Each row has a class, written as a number after it.
[  61 -492  -70  -46 -272 -490   22  -51   65  245 -111  313  193 -534
   70  -35 -640  151  516  -49 -366  419  745  -62  -12   69  154  564
 -464 -131  -27  394  168  329   55  325 -331 -326  -96  -29   73] -> 10
[-103 -392 -101 -240 -439  -88   74   -6 -377  285 -314  233 -158 -390
 -607  -63 -787  -86    8  380 -354  187  346 -125  234  502   29  252
 -337 -358 -288  410  115  103  572  387 -539  225 -105 -104  419] -> 3
[  84 -396 -377  430 -153 -248 -106  168   -4  277  -17    5  349 -501
   36   20 -394   26  374  350 -188   90   74 -462 -221   -7  615 -228
  -12 -155 -135  792    2  475 -118  530 -386 -264   18 -453  104] -> 8
[  75 -135 -514 -122 -524  125  116  100   78   83  181  167  360 -538
  -28  611 -153 -277  527  245 -486  -18  114 -268   75  378  447   57
  338 -126 -274  387 -275  497   46  597 -361   59  177  235  212] -> 6
[ -53 -413  -24 -294 -486 -187  173  -21 -335  285 -218  249 -197 -276
 -500  -80 -848 -142  -24  328 -374  166  291  -88  281  497   62  284
 -388 -320 -258  379  110   36  512  371 -406  269  -86   80  430] -> 1
[-131 -370 -216 -204 -330    6  188  -91    1  242 -205   77  182 -431
  -67  -60 -449   46  555  123 -610  233  445 -136  -57  515   81  383
 -337 -156 -369  412   89    3  420  514 -227  -86   26  201  395] -> 0
[-146 -422 -193 -126 -401  -52   80 -107  -36  250 -233  104  138 -399
 -141  -38 -587   23  376  165 -564  253  490 -176    6  557  141  390
 -384 -194 -275  492  112  112  393  449 -240  -63  -70  148  467] -> 3
[ 314 -184 -533  -89 -121  -14 -170  204 -161  144  178  -10  383 -711
   -1  307 -345  -36  594  155 -535   73  281 -382 -158  382  511  -12
  479 -244 -260  615 -124  340  -20  731 -503 -246  130 -184  279] -> 8
[ 278 -216 -502  -51 -165   12  -79  225 -117  154  174   44  436 -709
  113  253 -282 -117  687  183 -475   -7  197 -395  -30  379  571  -46
  492 -235 -266  641 -113  396  -66  727 -471 -111  109 -181  299] -> 9
[ 298 -161 -483 -121 -267   42 -202  178 -122  168  127   66  373 -720
   78  188 -290  -66  593  173 -572  -18  292 -394  -99  360  568  -20
  469 -181 -267  651 -114  437  -20  803 -476  -89   79 -172  308] -> 5
[  62 -599    5  -25 -179 -534   95  -34  105  275  -49  202   64 -514
   47  -38 -558  148  475   -2 -358  373  657  -65  -42  136   37  580
 -399  -68  -60  408  144  177   62  319 -241 -268  -14  -23   62] -> 0
[ 174 -272 -490  311 -145 -199  -94  128   63  248  -10   32  407 -557
  161  -90 -324   45  491  286 -306   14   98 -523 -192   85  656 -144
   82 -127 -101  717   -2  558 -185  639 -373 -226   78 -419  164] -> 5
[ 344 -145 -488  -67 -242    2 -167  170  -55  186  170   -3  374 -682
  229  195 -225  -52  629  123 -575   28  338 -397 -170  451  566    4
  430 -165 -325  643 -125  336  -74  714 -477 -220  109 -196  266] -> 7
[ 347 -169 -471  -42 -182  -11 -162  202  -30  140  154   43  436 -707
  149  259 -236  -28  621  143 -540   83  289 -388 -158  383  563  -21
  410 -206 -380  562 -123  358  -28  718 -477 -157  113 -254  239] -> 7
[ 142 -325 -420  356 -174 -229  -44  171   24  259    7   -7  261 -448
  126  -87 -376   43  380  320 -241   21   13 -512 -152   35  679 -240
  117 -224 -160  675   47  393 -160  533 -319 -158   44 -465  138] -> 1
[-134 -387  -84 -160  -55 -304  231 -113  -36  231 -110   87  -97 -314
 -163  -38 -400  180  220   39 -342  385  505 -105  181  473   99  432
 -213 -187  -28  128  147   23  294  356  -55   -5 -213  241  263] -> 4
[-100 -423  -79 -211  -90 -283  158 -107   28  174  -72   57  -54 -384
  -65  -71 -346  117  325  -70 -482  403  563 -145  196  549  138  527
 -190 -200  -29  149  171    6  209  403   -6   18 -104  336  372] -> 1
[-100 -386   -9 -213 -149 -322  135 -153   -3  195 -194  119  -62 -367
 -144  -31 -413  133  227   53 -439  430  485 -109  173  578  152  465
 -256 -196  -56  246  169   83  223  372  -38    1 -212  272  323] -> 3
[-108 -405  -12 -138 -132 -325  216  -98  -51  222  -68  125   19 -380
 -127 -114 -492  151  366   16 -403  431  532  -21  123  411   99  494
 -214 -165   -5  166  163   76  197  406  -29    9 -141  329  275] -> 2
[ -78 -435  -33 -221 -437  -65  176   10 -470  336 -295  274 -108 -291
 -612  -60 -886 -143  -51  436 -303  140  331  -96  268  398  106  196
 -412 -369 -231  377  103  136  534  408 -538  287 -146  -65  379] -> 10
[ 294 -156 -257  258 -239 -258 -140   94  -20  -26   30   89  300 -684
   43  390   18  -56  268   29 -220  122  133 -389  -55  381  362   29
  170  -19   61  622 -113  629 -177  559 -589 -432 -175 -404  185] -> 8
[-141 -393  -18 -161 -353 -170  217  -36 -301  259 -246  290 -127 -298
 -503   87 -758 -156   67  358 -324  207  264 -132  305  500   93  333
 -376 -262 -174  406  119  213  499  323 -336  219 -152   41  412] -> 9
[-200 -397 -189  -92 -336   29  166  -90  -54  182 -198   82  261 -370
  -62 -122 -537   71  558  122 -535  254  467  -67   21  421   80  390
 -314 -208 -276  265   95   89  374  491 -265   13   38  157  484] -> 2
[-104 -370 -128 -244 -499  -32  149  -33 -429  293 -265  315  -12 -400
 -537    2 -883 -163   44  433 -397   91  380 -140  224  446  112  278
 -373 -387 -229  314  100  226  533  498 -550  272  -70  -24  389] -> 10
[ 308    9 -293  104 -197 -310  -50  140  168   -3   58   38  247 -812
   87  128  142 -105  352   23 -323   55  162 -342  -31  588  280  209
  258  -87  -16  534 -129  489 -185  584 -476 -216 -144 -378  277] -> 2
[ 354 -219 -527  -33 -169  -78 -104  155  -53   93  208    7  355 -733
   75  249 -223  -52  562   97 -536   63  277 -405 -122  461  493  -13
  501 -233 -271  579 -129  338  -72  767 -463 -152  127 -139  298] -> 4
[ 300 -165 -552  -43 -259   16 -122  181 -104  114  150   36  418 -728
   66  256 -215  -97  608  177 -508   56  246 -430 -161  437  493  -39
  412 -278 -276  577  -93  307  -63  778 -482 -153   83 -208  234] -> 10
[-302 -339 -187 -142 -206   44  149  -99  -83  256 -232   72  125 -361
 -260   38 -423  105  457  187 -455  236  456 -126    3  484  117  398
 -312 -197 -260  385   87   56  442  434 -180  -16    3  130  465] -> 8
[ 291 -176 -448 -115 -284  -70 -170  184  -36  141  161   42  349 -767
  182  198 -225  -60  547  131 -561  108  389 -376 -112  435  529    2
  434 -215 -267  639 -114  374 -106  705 -486 -161   87 -212  291] -> 3
[-126 -482  -20 -169 -580 -133  124   12 -436  242 -273  292  -83 -388
 -605   13 -774 -126  -10  308 -337   99  339 -152  268  504   23  317
 -366 -266 -225  421  112  209  551  436 -461  254  -98  -63  465] -> 1
[ -68 -428  -91 -133   41 -333  270  -86   35  206  -90   95   34 -437
  -85    5 -403  132  332   80 -417  446  443 -151  194  517   97  498
 -194 -240  -18  143  149   64  239  450  -38    1 -143  229  375] -> 9
[ -80 -390 -148 -285 -406  -90  135  -42 -403  296 -246  252 -163 -277
 -640  -10 -884 -169    7  445 -376  120  313 -137  311  486   81  220
 -355 -356 -272  391   89  124  588  384 -463  253 -148   19  416] -> 4
[ 110 -203 -528  -64 -469  119   70  124  -23  146  202  128  440 -580
   -1  558 -258 -222  486  243 -447   -6  120 -218  -47  429  435  121
  268 -176 -216  362 -197  485   32  684 -379  -12  209  182  204] -> 7
[ 319   12 -350  202 -176 -270  -30   52  165  -36   27  129  250 -698
   45  389  154 -155  359  134 -274  -38  166 -463  -86  539  334  161
  232 -126    7  540 -141  546 -193  528 -526 -314 -161 -376  216] -> 6
[ 305 -232 -502  -83 -206  -26 -201  190  -49  155  185   30  319 -692
  161  225 -293  -29  628  112 -534   48  340 -401 -135  387  445   61
  433 -284 -309  658  -76  299 -106  709 -518 -240   97 -232  295] -> 1
[ -34 -398  -60 -232  -31 -297  127 -130    9  234  -98   58  -62 -400
  -71 -127 -502  164  272   52 -465  413  547 -108  136  471  129  422
 -210 -169   -7  237  140   32  172  377  -30  -90 -196  248  289] -> 3
[ 122 -284 -446  372 -179 -152  -29  238   18  338  -42   51  356 -459
  -11  -48 -433  112  518  345 -238   78  102 -510 -218   51  715 -187
   22 -215 -188  753    1  474  -99  546 -392 -122   39 -555   73] -> 10
[   3 -447  -11  -59 -337 -501   58   13  128  238  -80  191   81 -560
   59 -154 -562  116  445  -60 -350  399  688    2  -18  147   25  633
 -416  -62  -66  335  112  294  126  253 -275 -271  -42   -4  124] -> 2
[ 153 -348 -345  350 -177 -171  -86  183   15  286  -42    1  233 -479
  173  -23 -393   55  366  355 -241   34  166 -511 -219   33  604 -174
   35 -208 -167  689    7  499 -117  551 -550 -223   30 -593   91] -> 0
[-218 -337 -248 -222 -376  -19  160 -111   84  193 -186   72  136 -416
   -8 -125 -443   26  500   98 -644  182  570 -146   -9  622   36  554
 -311 -267 -361  294   93  -29  366  472 -174   -1   24  220  493] -> 1
[ 184 -245 -486  -64 -391   94   92  147  -16   85  167  214  511 -678
  -28  509 -183 -199  444  198 -402   17   53 -259   -6  297  483  -20
  335 -172 -239  395 -187  529   27  748 -395  154  249  107  195] -> 10
[-246 -320 -248 -162 -291  140  148 -133  -35  200 -258  140  242 -392
 -187   44 -410  -10  539  194 -530  141  484 -196   47  546  152  384
 -317 -231 -293  400   37  123  396  470 -234   26  -13  103  467] -> 10
[ 119 -352 -393  369 -279 -173  -47  192    5  309  -33   68  385 -486
   63   31 -385   70  428  313 -258   66   98 -509 -147    8  703 -213
   43 -154 -181  755  -35  539 -146  578 -413 -108   71 -523  116] -> 10
[-198 -336 -221 -138 -352  -36  117 -132   21  273 -249  153  200 -435
  -60 -213 -476   63  484  146 -596  128  605 -154 -130  506  107  446
 -361 -203 -306  394   78   70  366  528 -232  -15   -1  140  440] -> 5
[ 106 -256 -473   -9 -402   28  126   74  106   70  219  142  373 -603
   82  677 -186 -210  494  212 -453   67  120 -265   64  421  463  174
  370 -184 -199  326 -166  482  -31  649 -339   27  168  177  270] -> 9
[-227 -356 -234 -113 -168 -115  179  -44  -25  281 -179   77   99 -394
 -207  -47 -501   84  491  173 -453  185  465 -183  -29  547   28  463
 -334 -234 -262  346  105  -52  388  468 -202   28  -47  148  413] -> 6
[ 363  -27 -376  152 -149 -216  -64  100   79  -60   56  145  422 -738
   18  397  190 -133  400   35 -261   91   61 -408   27  434  329  113
  228 -126   69  537 -127  570 -207  611 -513 -292 -139 -359  181] -> 10
[ 159 -272 -443  332 -198 -167  -72  198   19  327   15    9  296 -419
   88  -45 -424   20  361  326 -211   -4   38 -555 -164  -14  658 -259
   54 -154 -184  726  -30  555 -117  505 -415 -225   34 -343   61] -> 6
[-102 -390  -69 -224 -447 -214  174  -18 -365  289 -254  268 -151 -364
 -577   26 -774 -164    5  376 -337  101  257 -149  293  542   31  280
 -360 -220 -211  373   96  150  519  404 -421  256 -163  106  352] -> 6
[ 253 -189 -470  -87 -217  -20 -214  206 -169  159  153   19  331 -723
   -6  312 -366  -22  534  173 -500   81  295 -367 -109  351  528  -20
  454 -212 -291  647 -107  385   14  733 -520 -174  104 -195  282] -> 8
[ 175 -302 -436  342 -164 -172  -58  199   61  290   16    4  279 -510
  129  -22 -373   38  483  290 -326   40   87 -504 -203  120  631 -166
   83 -194 -125  686   19  477 -104  589 -444 -215   58 -487   81] -> 0
[ -74 -365  -41 -269 -351 -132  145   -1 -361  322 -309  273 -109 -333
 -532 -115 -874  -80  -45  366 -344  186  328  -97  261  400   34  270
 -430 -399 -218  359   83  176  501  417 -522  207 -148  -84  390] -> 10
[ 121 -477    6  -93 -191 -531    2  -10  106  272  -67  182  138 -523
  109  -93 -472  158  414 -165 -335  441  671  -30  -28  167   84  644
 -468  -41  -61  382  137  306   43  285 -244 -373  -54   83   95] -> 7
[ -77 -451 -121 -215 -409 -146  118   -9 -447  313 -253  211 -110 -253
 -642  -32 -899 -151   24  361 -411  156  298 -139  291  477   86  272
 -389 -322 -257  450  113  106  566  394 -450  230 -137   45  432] -> 4
[  34 -410  -88  -89 -285 -521   64   15   99  301  -56  230   71 -488
  -15  -49 -626  164  469  -61 -315  389  660  -21  -80   97   15  609
 -455  -56  -39  370  102  265  113  268 -260 -349  -53  216   20] -> 6
[ 235  -66 -269  167 -158 -291  -74  113   50  -24   43   84  289 -760
  -45  441  131  -58  300   65 -221  126  131 -357   51  491  289  193
  207  -61   44  575 -151  579 -165  558 -566 -362 -179 -415  230] -> 8
[ 303 -196 -494  -56 -254   -4 -105  199  -65  149  243   24  343 -769
   81  163 -292 -125  674  210 -487   11  255 -368  -50  412  509  -56
  491 -176 -265  643 -151  334  -59  743 -523  -37  132 -228  291] -> 2
[-238 -363 -230 -133 -344    7   95 -101  -29  288 -259   91  190 -443
 -110 -112 -478  117  482  144 -520  156  583 -122  -74  484   90  462
 -348 -231 -252  355  117   62  367  464 -278  -71  -36   79  419] -> 3
[ 359 -111 -229  273 -169 -357   16  111  149  -37   65  117  310 -756
  105  347  176 -124  294   13 -228   36   71 -403  -11  493  364  125
  247  -57   47  562 -121  581 -258  541 -465 -294 -150 -433  243] -> 9
[ 327 -209 -475  -96 -225  -36 -126  159  -67  136  162   13  351 -767
  114  262 -267  -82  527  123 -591   57  349 -372 -133  496  517   59
  462 -241 -262  576 -103  311  -58  735 -504 -148   94 -154  319] -> 3
[ 136 -175 -505  -29 -363  127   80  120  -18  142  221  160  453 -606
  -20  571 -181 -138  502  197 -436  -10  116 -227  -26  387  483   76
  364 -162 -218  330 -174  482   19  692 -367   14  213   90  207] -> 7
[ 125 -286 -386  318 -290 -219  -87  176   59  300  -31   36  311 -531
  127  -75 -381   31  362  286 -260   26   73 -467 -163   90  672 -193
   14 -170 -122  747   -5  557 -169  526 -431 -212   17 -511  118] -> 3
[  39 -152 -496   -8 -432  100  103  124   39   77  188  197  345 -549
  -96  642 -193 -159  442  225 -478   45  124 -246   49  408  483   28
  398 -188 -191  375 -224  553   87  641 -315   79  152   65  266] -> 4
[  19 -394  -14 -319  -26 -382  193 -128   49  257 -112   78  -76 -393
  -38 -256 -466  150  221   -2 -496  430  575  -35  128  476  117  464
 -264 -175  -82  114  165  -63  210  402   12  -66 -222  352  275] -> 5
[-112 -438   -8  -87  -33 -354  137  -29  -52  177 -187  129   21 -392
 -172   27 -479  170  264   28 -377  442  478 -139  134  524  137  487
 -237 -218  -27  245  187  186  243  414  -27   20 -170  178  412] -> 9
[ 320 -126 -320  216 -191 -369  -39  105  135    7   84  118  280 -797
  189  264  128  -97  312  -16 -271   15  161 -421  -36  485  295  185
  233 -108   62  623  -95  558 -290  572 -538 -444 -168 -466  223] -> 1
[ 184 -254 -495   20 -395   70  107  166   29  133  245  140  501 -623
   87  510 -174 -155  486  177 -463   79  103 -269  -20  382  520   -3
  346 -161 -269  371 -191  503   21  718 -371  -13  219   42  216] -> 7
[-251 -295 -234 -229 -288   43   58 -105   -1  216 -251   -5  137 -406
 -155  -60 -418  111  506  132 -544  228  496 -138  -41  555   81  432
 -328 -180 -358  364   66  -25  461  475 -209  -22   15  189  478] -> 8
[ 431  -94 -331  159 -160 -308  -36  131   31   27   82  163  381 -859
   -1  224   84  -80  291   27 -263   24  188 -403  -73  467  352  159
  286 -110   31  604 -108  633 -169  694 -554 -343 -130 -376  236] -> 5
[ 311 -188 -543  -50 -156  -13 -131  185 -131  159  149   47  442 -715
   72  280 -344 -115  612  158 -559   35  326 -390 -160  382  492   48
  401 -299 -221  642 -112  332  -88  746 -519 -218   85 -187  281] -> 10
[ 160 -288 -453   12 -317   30  122  146    7   94  206  162  403 -632
  -35  643 -295 -166  467  257 -433   40   -4 -281   37  342  471   45
  402 -159 -154  401 -182  553   15  700 -289   67  209   63  300] -> 9
[ -70 -544  -43 -128 -229 -356  240 -103 -143  226 -112   85   26 -356
  -93 -130 -530  139  184    3 -408  371  556  -58  114  414  135  391
 -281 -173  -28  110  178   45  256  483 -101   37 -119  334  335] -> 4
[  18 -397  -64 -307  -59 -355  165 -136  -39  211 -130  110  -85 -473
 -229 -121 -544  115  184  133 -446  425  424 -131  206  580  104  377
 -205 -250  -92  223  147   -6  270  455  -73   46 -163  241  344] -> 3
[ 277 -158 -549  -68 -246    2 -133  183    7  127  152   -3  349 -765
  116  231 -266  -15  578  212 -573   91  323 -386 -177  527  484   12
  476 -239 -277  562 -111  299  -16  747 -443 -126  109 -179  297] -> 3
[ 151 -254 -459  388 -214 -198  -61  184   69  270  -30   24  392 -508
  138  -41 -378   54  482  306 -233   43  101 -526 -232   69  702 -190
   26 -155 -149  752   -6  476 -137  553 -388 -201   25 -493   71] -> 10
[ 102 -251 -463  -63 -407   10  109  110   43   97  271   88  374 -651
    4  633 -167 -185  429  226 -446  138  119 -261   57  412  453   35
  399  -82 -230  454 -231  437   43  650 -284  -64  190  158  227] -> 8
[ 425 -161 -274  284 -253 -429  -22  102  133  -37   49  122  327 -809
  173  286   84 -103  260    8 -234   49  109 -400  -93  520  300  160
  218  -95   16  558  -63  573 -245  613 -533 -353 -140 -407  243] -> 9
[-174 -323 -189 -178 -417  -20  168 -133   62  205 -194   80   77 -382
  -50 -134 -540  -43  515  223 -600  224  585 -111  -32  636   91  481
 -311 -233 -376  395   53   12  378  432 -249   37  -36  190  480] -> 2
[ 272 -160 -464 -119 -248   20 -156  229  -39  178  138   30  310 -704
  151  256 -208  -23  641  150 -576   68  287 -389 -153  466  486   14
  454 -250 -349  632  -93  351  -26  757 -528 -171   89 -243  224] -> 0
[-129 -333  -12 -266  124 -236  141 -135   10  212 -135   56 -164 -285
 -249   -1 -395  147  220   88 -404  466  431  -91  282  565  129  423
 -212 -199  -11  209  164  -43  232  275   54   30 -283  275  325] -> 3
[ 299 -126 -548 -101 -135  115 -125  137  -11  103  214   37  377 -717
  100  403 -147  -79  669  154 -569   66  299 -424  -64  424  564   13
  568 -224 -256  582 -141  380  -94  718 -396 -150  120 -136  269] -> 10
[ 109 -189 -481  -80 -492   77   80   70  148   61  196  180  406 -670
  150  507 -104 -173  510  168 -488   22  186 -236  -27  374  485   69
  350  -43 -228  352 -229  520   -8  697 -321   18  157  158  185] -> 5
[ -14 -355  -88 -188  -99 -292   84  -81  -56  197 -170   84  -41 -437
 -175  -15 -385  168  227   17 -420  428  514 -195  110  648   96  489
 -235 -197 -124  214  159  108  331  449 -130  -42 -155  124  370] -> 7
[ 124 -228 -499  -78 -444  117   50  139   20  135  176  182  436 -707
   -2  443 -179 -115  513  195 -399  -30  113 -231  -84  278  451    5
  371 -110 -262  415 -200  513   56  756 -381   42  240   78  187] -> 5
[ -86 -383  -61 -179 -435 -153  103   26 -369  311 -280  253  -41 -338
 -568  -33 -792  -98   51  313 -354  170  383 -124  216  388   74  341
 -446 -314 -189  390   99  112  527  416 -490  279 -116  -61  389] -> 10
[-163 -375   30 -214 -334 -108   77  -49 -401  273 -284  255 -138 -299
 -642  141 -775 -112  -59  386 -319  200  252 -131  354  455  109  258
 -405 -233 -191  488   91  262  551  342 -426  169 -179  -51  462] -> 8
[-139 -389 -253 -202 -351 -107  155 -180   77  251 -163   91  151 -447
   -7 -112 -499   25  536  130 -636  207  686 -142 -112  622  137  521
 -341 -198 -343  346   86 -104  338  526 -198  -50  -50  308  425] -> 5
